Below are the code and all the weights of a small trained network. Each question names an input and a class and asks about switching units off, where a switched-off unit gives its printed mean instead of its output.

import numpy as np


def w(rows, s, z=0):
    codes = np.array(rows[::2]) - 128.0
    scale = np.full(codes.shape[1], s)
    scale[-1] = z or s
    return codes * scale


def f(y):
    return np.maximum(y, 0)


def log_softmax(a):
    a = a - a.max(-1, keepdims=True)
    return a - np.log(np.exp(a).sum(-1, keepdims=True))


def net(x, mask):
    res = np.array(x, float).reshape(1, 5) / 4 @ E
    y = f(res @ A[0][:, :-1].T + A[0][:, -1])
    res = res + np.where(mask, y, B[0][:, -1]) @ B[0][:, :-1]
    return log_softmax(res[-1] @ U[:, :-1].T + U[:, -1])


A, B = {}, {}
E = w([
[96,181,21,16],'x0',
[228,218,35,215],'x1',
[132,135,136,123],'x2',
[3,218,149,199],'x3',
[126,128,134,124],'x4',
],0.0053)
A[0] = w([
[244,221,39,200,104],'N1',
[229,38,112,56,105],'N2',
[187,66,229,240,106],'N3',
[241,47,103,66,107],'N4',
[130,167,43,42,116],'N5',
[4,203,138,170,107],'N6',
[214,43,117,60,106],'N7',
[115,150,125,160,235],'N8',
[56,172,126,164,194],'N9',
[72,74,176,67,102],'N10',
[175,78,206,219,111],'N11',
[178,78,208,221,112],'N12',
[50,56,198,39,89],'N13',
[123,162,33,24,103],'N14',
[124,160,49,39,108],'N15',
[123,158,118,163,249],'N16',
[250,235,27,209,108],'N17',
[207,52,118,69,108],'N18',
[225,39,114,58,105],'N19',
[3,195,149,170,101],'N20',
[117,162,37,32,102],'N21',
[118,157,120,164,255],'N22',
[80,81,170,76,107],'N23',
[181,75,214,226,110],'N24',
[236,226,40,198,117],'N25',
[145,106,177,183,174],'N26',
[63,66,184,55,97],'N27',
[170,84,203,218,118],'N28',
[4,204,136,170,106],'N29',
],0.0052,0.0072)
B[0] = w([
[3,18,213,172,190],'N1',
[161,202,248,212,166],'N2',
[46,214,93,63,173],'N3',
[144,192,247,209,168],'N4',
[69,186,138,84,162],'N5',
[203,185,227,216,179],'N6',
[163,192,215,199,162],'N7',
[190,78,188,30,235],'N8',
[215,121,185,113,207],'N9',
[78,66,156,182,155],'N10',
[56,201,93,70,164],'N11',
[44,210,87,59,166],'N12',
[53,38,166,203,165],'N13',
[58,203,128,86,162],'N14',
[54,205,128,82,157],'N15',
[180,77,194,30,249],'N16',
[15,23,211,162,200],'N17',
[156,182,200,189,158],'N18',
[159,195,223,201,165],'N19',
[205,193,229,234,175],'N20',
[80,182,131,98,159],'N21',
[184,78,190,31,255],'N22',
[82,71,153,178,152],'N23',
[27,227,76,46,168],'N24',
[38,41,195,153,195],'N25',
[127,143,113,58,181],'N26',
[73,61,157,186,159],'N27',
[69,189,96,70,166],'N28',
[191,177,209,202,178],'N29',
],0.0054,0.0075)
U = w([
[158,112,138,100,255],'0',
[66,58,135,183,52],'1',
[190,205,152,214,58],'2',
[75,212,96,87,72],'3',
[170,103,125,101,207],'4',
[211,86,61,117,83],'5',
[149,135,11,190,31],'6',
[151,137,4,213,49],'7',
],0.013,0.0043)

Each question gives the input, the list of numbers given to net, and the class t.
The units are the neurons (one row each of A and B). Each row of codes is followed by its name. A weight is (code - 128) times the scale printed after its matrix; where a second scale follows, it is the last column's (A, B and U).
mask holds one flag per neuron, in row order. A switched-off neuron (its flag False) gives its mean, the last column of its row in B, instead of its output. The means were averaged over made-up inputs and are rounded, as every weight is.
A unit's drop is (log p(t) with every unit on - log p(t) with that unit switched off) / (log p(t) with every unit on - log p(t) with every unit switched off).
The circuit of an input: a set's keep is (log p(t) with only the set's units on - log p(t) with every unit switched off) / (log p(t) with every unit on - log p(t) with every unit switched off). Starting from the 12 units with the biggest drops (on a tie, the unit counted first), units are removed one at a time, each time the one whose removal leaves the highest keep (on an exact tie, the one counted first), for as long as the keep stays at least 0.8.
circuit, biggest first: the units of the circuit, biggest drop first
most important unit: the unit with the biggest drop
top k neurons: the k neurons with the biggest drops, biggest first
drop when u is switched off: that unit's drop, to one decimal
input [8,3,-5,-5,-1], class 3: top 4 neurons => N14, N15, N5, N21
input [8,-6,-5,-7,4], class 3: circuit, biggest first => N14, N15
input [-2,-5,-4,8,-7], class 2: top neuron => N20
input [-7,-4,2,8,-5], class 2: circuit, biggest first => N20, N6
input [2,8,3,6,0], class 1: circuit, biggest first => N17, N1
input [6,-8,3,4,4], class 1: circuit, biggest first => N13, N27
input [6,-6,2,-2,1], class 1: circuit, biggest first => N13, N27
input [-8,0,-1,-8,-5], class 2: circuit, biggest first => N2, N4
input [-1,8,1,7,6], class 1: circuit, biggest first => N17, N1
input [6,-8,8,6,-2], class 1: top 3 neurons => N13, N27, N10
input [2,-7,0,-2,-4], class 1: circuit, biggest first => N13, N27
input [7,4,-2,-6,2], class 3: top 2 neurons => N14, N15
input [4,-5,5,8,-6], class 2: top 3 neurons => N20, N6, N29
input [2,-8,-1,-5,-2], class 1: most important unit => N13
input [-5,4,5,-8,0], class 2: drop when N18 is switched off => 0.2
input [-4,8,2,3,3], class 1: drop when N23 is switched off => 0.0
input [-5,5,8,6,4], class 4: drop when N7 is switched off => 0.1
input [-2,5,8,5,-5], class 4: drop when N17 is switched off => -0.1
